(in the rows, 128 means zero)
Each row has a hidden stage along a path, written after it and counted from one end. A new block has a new path.
[135 127 127 133 107 143 128 137 120 136 130 123 158 138 128 146 115 126
  98 136 107 119 129 110 136 119 108 117 105 125 107 135 135 119 133 109
 110 122 118 148 118 129 123 103 130 146 130 123 108 124 126]
4
[110 105 108 141 107 162 125 158 104 156 141 126 191 142 131 104 123 149
  89  90  79 110 119  71 172 126  88 118  92 139  83 114 137 113 125 122
  59 144 109 193  89 152 118  90 146 130 151 109  93 114  88]
4
[126 122 122 131 103 142 137 148 113 143 126 120 174 132 143 128 136 126
  92 117  95 112 121  92 139 127 102 117  89 128  82 128 137 103 111 125
 102 132 107 165  91 160 121 128 132 144 141 107  92 115 112]
3
[120 130 132 121 104 136 132 118 131 137 129 122 141 142 122 142  82 118
 101 145 119 124 126 144 129 115 117 105 112 119 130 139 143 122 140 101
 139 124 121 112 114 125 124 132 137 164 118 115 117 141 130]
5
[151 123 121 117 129 126 151 158 108 110 120 115 153 131 161 105 200 109
 128 132 102 119 121  79 118 162 102 145 119 136  54 127 121  84  87 153
 124 103 107 183  78 198 131 171 127 130 162 115  82  86  97]
1
[145 125 120 128 116 137 144 171 101 127 127 116 168 112 156 107 182 123
 110 115  94 123 121  75 137 140  90 134 114 141  64 124 122  92 103 138
 107 122 104 185  78 175 122 143 135 125 151 114  82  94  97]
3
[148 123 131 124 123 118 148 151 109 109 115  99 165 124 174 112 200 113
 109 137 106 109 126  85 103 154  95 138  96 123  40 118 142  89  88 160
 127 104  91 178  81 195 138 171 117 128 146 142  86  99  94]
1
[138 135 127 123 110 134 138 127 137 126 119 114 141 115 126 140 129 102
 105 155 124 127 120 133 110 124 107 114  93 126 108 152 118  95 113 115
 143 111 119 110  92 138 125 162 125 168 122 104 102 114 128]
3
[102 106 137 136 104 139 128 145 101 141 137 114 195 192 155 117 113 147
  61 118  74 102 140  82 165 114 127 118  98 115  77 108 179 126 100 136
  82 127 104 162 119 143 131 111 118 140 143 144 109 134  83]
4
[153 125 117 123 139 124 148 173 106 112 117 114 149  91 169  96 228 117
 146 122 111 117 126  80 120 155 102 150 137 144  55 125 107  79  83 155
 121 118  92 190  93 201 126 163 129 106 159 129  87  98 106]
1
[123 124 117 130 105 172 132 126 122 146 128 116 170 133 128 130 107 138
  99 111  92 122 117 105 158 145 107 125  90 131 106 132 141 108 131 110
  83 147 131 150  97 131 130 102 160 139 138 102  97 123 114]
5
[148 126 121 120 129 121 150 175 108 115 119 109 155 115 173 111 205 110
 122 133 100 121 126  93 108 148 108 141 122 118  60 121 130  84  80 167
 129 103 100 170  89 193 137 172 122 129 152 131  88  88  84]
1
[129 100 109 136 112 154 146 179  66 119 129 114 194 130 129  94 170 137
  95 102  78 100 117  60 149 130  90 132  98 143  43 115 124  98  96 144
  80 128  97 197  72 185 126 126 136 123 165 117  77  89  76]
2
[116 116 123 137 109 135 120 140 113 156 139 125 164 149 130 109 118 134
 105 114 100 110 121  96 156 114 114 119 108 129 101 117 143 120 127 123
  81 144 120 153 114 130 126 106 131 140 134 128 116 132 113]
5
[111  95 116 155  94 169 128 175  81 162 146 123 222 190 158  89 131 161
  54  73  51  89 123  26 194 127  95 117  82 127  57  91 166 123 112 138
  21 159  99 219  89 165 131  76 139 120 138 134  90 120  71]
5
[109 110 115 148 116 162 126 147 111 162 143 127 169 145 125  94 114 160
 103  78  95 107 120  91 173 118 100 123 100 140 116 115 133 137 140 113
  50 164 131 173 114 129 117  74 152 122 149 109 107 139 109]
5
[134 120 119 131 120 140 137 155 115 130 129 112 182 136 157 108 160 121
  99 121  85 109 118  90 142 132 100 122 102 129  63 122 132  97 102 135
 100 133 105 179  86 166 116 138 130 135 150 123  87 106  97]
3
[118 120 119 135 104 147 125 125 125 145 133 119 167 133 126 128 110 139
  92 106 101 121 122 113 147 125 106 113  89 141 108 139 131 122 120 105
  95 137 121 133 102 131 127 103 140 151 131 106  99 132 105]
4
[148 130 111 124 127 127 148 161 106 115 120 107 163 102 164 105 213 115
 122 130  95 117 117  83 122 143  91 141 106 139  50 100 130  75  80 159
 116 107 102 178  77 195 132 161 127 129 158 125  77  84  89]
1
[116 127 120 128 112 143 131 125 128 143 132 129 149 133  98 132 103 136
 107 121 115 125 126 127 142 113 114 116 102 132 133 130 126 126 144 106
 104 165 130 134 110  98 115 108 132 142 119 106 111 135 132]
5
[118  91 110 153  87 166 147 194  62 148 150 117 252 166 177  78 186 154
  65  76  42  90 115   6 183 141  89 142  80 128  11  94 153  94  89 157
  27 152  88 250  68 204 133 100 133 120 180 127  67  98  57]
2
[131 136 120 123 112 143 148 120 145 132 129 127 132 103 122 138 100 117
 114 141 131 132 121 159 125 117 111 117 100 138 129 153  98 114 136 121
 134 134 122 111 106 115 107 131 131 155 116  95 115 127 135]
4
